Each row was made from one walk, in order. Every step used is in the known rows, and no mark comes twice. Write each row's walk.
Known rows:
Y-W: [-25.2   6.8  16.5  -6.5   8.5  14.1  36.4 -15.0   0.1   8.7  10.8  12.3
  16.6 -12.9   8.5  21.0  12.7  -9.9  18.7  15.5   6.7]
G-H: [-25.7   3.5  22.8  29.2   4.6  13.5  26.2  -8.3   1.8   9.5   3.4   0.0
  17.0 -20.5  23.4  21.0   3.9 -10.3  14.1   3.4  13.2]
T-Y: [-15.5  17.6  12.2   3.8  20.5   5.4  32.4  -5.3  -1.4  13.4  -6.8  14.2
  30.5  -7.1  10.1  17.1  -7.0 -32.2  15.4   2.2   2.7]
H-W: [-23.1  -2.2  24.1  13.5   6.3  10.4  33.4   1.7  -3.4   9.2  -2.1  27.0
  17.6 -10.2   9.6   9.4   6.1   1.4  22.3  22.9   6.6]
Y-C-T-H: [-43.2  -9.4  15.9   4.5   7.1  13.9  45.5  -3.1 -18.4   7.0  15.7  -1.3
  21.2 -25.1   8.4   7.7  16.1 -15.9  18.1   6.7  34.1]
T-H-C-W: [-27.3   3.5  19.1  30.4   5.9   6.8  43.0 -11.6 -21.2   3.2   5.6  16.1
  -4.6 -20.8   6.8  21.1   2.5  -0.3  16.0  15.4  13.9]
G-H-T-C: [-25.5   9.6  33.0  31.9   3.2  27.3  22.8  -1.8  -2.9  22.0  23.9   9.7
  11.0  -8.3   2.2  26.8 -12.2 -20.9   3.7  -9.9  27.3]
Y-C: [-30.3  -8.2  17.4  -9.3  11.9   8.2  35.3  -0.1 -11.0  -8.6  11.7   5.5
  10.7  -3.2  -6.3  22.5   8.8 -20.4  21.7   9.6  22.0]
G-H-C-W-T-Y: [-32.7   9.3  20.5  37.4  15.2   1.3  37.2 -29.1  -3.4  36.0   5.1  -4.4
   3.4 -27.6  -3.6  29.3 -11.8 -15.6   0.3  12.1  -9.4]
C-W-T-Y-G: [ -6.6  10.3   9.8  -1.1  16.5   9.7  41.8 -28.1  -1.1  22.0  -4.7  23.5
  16.7 -26.0  -8.3  27.6  -8.2 -17.7   5.9   1.8  -7.6]
W-T-H: [-32.1  -8.0  15.8  22.8   5.2  20.4  31.7 -14.1  -3.5  21.5  -8.3  -4.1
   8.7 -29.0  17.2  18.7   4.7 -26.9  28.5  -2.4  15.1]
Y-G: [-13.9   0.4  16.4   1.0  13.6  10.7  36.9 -14.3   0.2   0.7   4.3  22.8
  17.6 -19.9   5.1  20.9   4.0  -7.3  16.9  -1.9  21.7]
W-T-Y-C: [-34.4  -7.2  12.9 -13.3  20.5   6.8  34.6 -14.2  -4.1  20.8   1.9  -2.9
  17.4 -11.1 -12.2  23.4  -5.7 -44.0  17.8   4.0   6.1]
G-H-W-T: [-38.6 -12.3  28.3  35.8   0.3  14.9  25.5 -12.6  10.6  34.9  -1.4   3.4
  12.8 -29.8  13.0  15.0   5.4  -0.6  16.3  17.2   1.2]
C-W-T-Y-G-H: [-14.2   5.8  13.2  18.5   8.9   9.2  33.2 -32.9   7.7  32.8  -2.2  16.3
  19.1 -37.3   4.8  31.6 -11.9 -11.6  -1.2  -0.6  -6.6]
H-T: [-28.4   4.4  23.7   5.9  12.9  24.3  37.4  -5.3  -1.4  14.7   9.6   9.1
  14.4  -2.8  -7.8  21.6   1.7 -24.5  15.2   0.0  19.3]
G-H-C-W-T: [-35.0   0.2  25.8  42.7   8.1   8.9  38.8 -25.8  -6.4  21.7  11.9 -10.4
 -14.1 -31.8  -4.6  31.7   0.7   1.7   5.9  15.3   2.4]
Y-C-T-H-W: [-50.3 -16.1  19.8   9.2   1.2  10.7  44.7   1.5 -14.5  17.5  13.4  19.6
  26.1 -25.3   5.2  -3.8  17.8   1.0  17.9  24.4  24.1]
W-T: [-22.5  -1.8  19.6  10.7  14.4  16.9  35.8 -13.1  -0.9  14.1  -2.6  -9.0
   5.4 -17.3   0.8  22.3   6.9 -23.7  23.4   1.9   9.9]
Y-W-T-H-C: [-55.0  -8.9  17.9  15.7   8.1  10.3  41.0 -33.5   0.7  35.6  14.5  -1.3
  -3.2 -35.7   2.8  18.6   7.8 -15.3  20.8  13.4  15.2]
T-H-W: [-32.9  -7.7  20.0  24.1  -4.7  12.9  30.3   3.2  -3.1  16.9  -8.0  31.3
  20.0 -21.1  24.8   5.2   5.5  -5.0  25.8  19.6  11.1]

Which walk is each row?
[-29.0   2.9  12.5 -15.5  18.4   2.6  33.4  -2.3  -7.5   5.6   4.3  13.0
  26.7  -0.7  -4.8  20.0  -4.1 -37.3  14.5   7.9  11.1]  T-Y-C
[-48.5  -2.7  19.7   1.0  10.2  14.2  26.7 -11.7   4.1  31.3  18.1   7.4
  30.8  -7.1  -8.8  25.1 -14.6 -39.3  -0.4   0.1  14.9]  G-H-T-Y-C
[-22.8  -3.1  19.5  20.7   5.4  11.4  28.7 -17.9   8.4  11.6   7.9  16.7
  19.4 -31.7  17.7  22.8   1.8  -2.4   8.4  -3.3  21.5]  Y-G-H
[-11.0   6.3  27.9  18.5  12.8  20.0  31.3  -3.4 -10.7   9.5   7.8  -0.2
  -1.7 -11.4  -3.2  25.8  -4.0 -26.6  20.5  -5.6  19.7]  W-T-C
[-10.9   5.0  20.3  13.5  10.0  18.4  40.3 -15.9 -12.2   7.2  -2.3  -0.4
  -3.2 -17.0  -4.6  30.4   9.6 -11.5  16.5  11.6  -3.0]  C-W-T
[-18.8  -0.7  16.1  23.4  -1.5  22.4  37.3 -17.1 -12.5  13.6  -8.2   5.3
  -0.2 -28.8  10.2  25.9   6.6 -15.4  21.5   6.8   1.5]  C-W-T-H
[-31.2  -9.9  24.1  15.6   8.3  13.5  34.5  -9.2   1.4  24.5  -5.2  11.6
  10.5 -18.0   0.4  12.6   6.9  -5.7  24.0  20.0   1.2]  H-W-T
[-51.0 -17.3  19.4  10.0   7.9   3.8  24.6 -13.9   9.0  41.0   2.4  10.7
  24.6 -21.9  -2.2  16.3  -7.3 -22.3  10.3  18.9  -4.2]  G-H-W-T-Y-C
[-31.0   6.8  17.9  23.5   8.0  17.2  45.1  -4.3 -14.1  14.1   4.2   0.5
  23.5 -31.2  23.4   3.5  16.0 -12.8  19.5   0.3  26.5]  C-T-H
[-22.3   7.3  24.7   2.5   9.4  19.5  32.1 -14.9  -3.1  21.2  17.1   6.1
   0.1 -15.1  -2.5  26.2   1.3 -18.9  17.7   4.6  12.2]  Y-W-T-C
[-23.2   1.8  23.8  22.4  15.8   8.0  46.2 -21.2 -15.0  10.8   8.8  -4.6
 -15.3 -19.8 -16.4  28.6   4.3  -2.9  14.3  17.0   2.7]  H-C-W-T
[-33.0  -4.5  27.7  34.0  -1.7   9.7  25.6  -1.8   4.2  21.0   0.7  20.2
  21.4 -21.1  22.5  11.1   5.1   6.3  15.4  21.0   4.9]  G-H-W
[-33.9   5.1  20.4  25.0  10.2   2.6  40.4 -14.7  11.1  44.2   6.4  32.4
  48.1 -41.1  15.6  -3.8  -2.8   7.6  -4.4  11.1   6.8]  C-T-Y-G-H-W
[-41.8  -0.4  25.2  36.2  13.9   2.0  49.9 -23.8  -1.1  24.5  26.5   0.9
  13.3 -44.9   3.9   8.8   6.1  12.7  -0.4   1.1  33.9]  Y-G-H-C-T
[-27.2   6.2  15.3 -15.9  14.0  15.1  40.6 -10.1 -14.1  13.3  14.8  22.9
  20.3   5.1 -27.6  30.4  -8.7 -31.7   0.6  11.5   2.6]  H-T-Y-C-W
[  8.6  21.1  27.7  18.5   6.6  16.8  33.9   4.8 -26.3 -11.7  11.7  24.5
   0.2  -1.6   0.7  29.8  -1.5  -6.2  13.7   7.5  11.5]  T-C-W
[ -4.2  19.8  31.3  14.0   5.6  28.3  36.4   1.3 -19.5   2.9  19.8  25.3
   0.8   2.4 -15.7  31.6  -7.4 -14.4   4.8   1.5  14.7]  H-T-C-W
[-44.3   4.7  29.1  43.9  14.3   5.0  46.6 -14.4  -7.4  21.3  22.7 -14.8
  10.7 -34.2   7.9   7.4  10.5   4.2   4.6   7.7  26.9]  G-H-C-T
[-22.5  12.2  17.0  17.1  25.2   0.5  45.6 -23.3 -11.6  24.4   1.5   3.5
  -0.2 -17.1 -15.7  26.5  -9.5 -19.0   8.5  12.8  -9.0]  H-C-W-T-Y
[-23.9 -11.5  32.4  33.7  -2.3  13.4  23.9 -11.8   9.2  33.8  12.6  28.5
  10.0 -35.9   6.0  18.0  -9.7   5.6   8.1   2.9  17.3]  Y-G-H-W-T-C
[-39.8  -0.3  15.5 -18.8  19.1  13.6  35.6  -6.4  -3.0  20.4  14.6  14.5
  27.6   4.9 -22.3  24.2 -10.5 -45.0   8.3   1.8  14.8]  H-T-Y-C
[-39.4  -1.9  19.2  28.2  10.3   5.2  37.8 -10.2 -10.2  10.2   5.7   9.0
   1.7 -19.9  13.6  14.5   0.3 -14.2  22.8   6.3  27.0]  T-H-C
[-27.7   1.0  18.8   9.7  16.1   6.6  32.1  -8.4   6.5  37.2 -12.4  18.6
  24.9 -15.5   1.6   9.8  -4.7 -22.4  18.1  15.7 -10.6]  H-W-T-Y
[-22.7  12.0  17.7  26.0  14.2  -4.7  39.0 -27.7  -0.3  23.0  12.1  29.2
  14.9 -31.0   0.7  26.7 -14.2   0.7  -8.7   7.1   1.8]  T-Y-G-H-C-W
[-22.0   9.7  13.1   3.9  22.5   9.7  33.9 -16.3   3.2  29.0  -9.4  -1.5
  20.5 -15.0   2.7  20.7  -5.8 -39.1  19.0  -1.9  -1.3]  W-T-Y
[ -8.4  15.9  14.7   7.0  17.9  10.9  39.1 -17.8  -7.6  20.5 -10.0   6.1
  13.4 -15.1  -4.5  27.8  -4.6 -25.6  11.4   8.6 -15.5]  C-W-T-Y
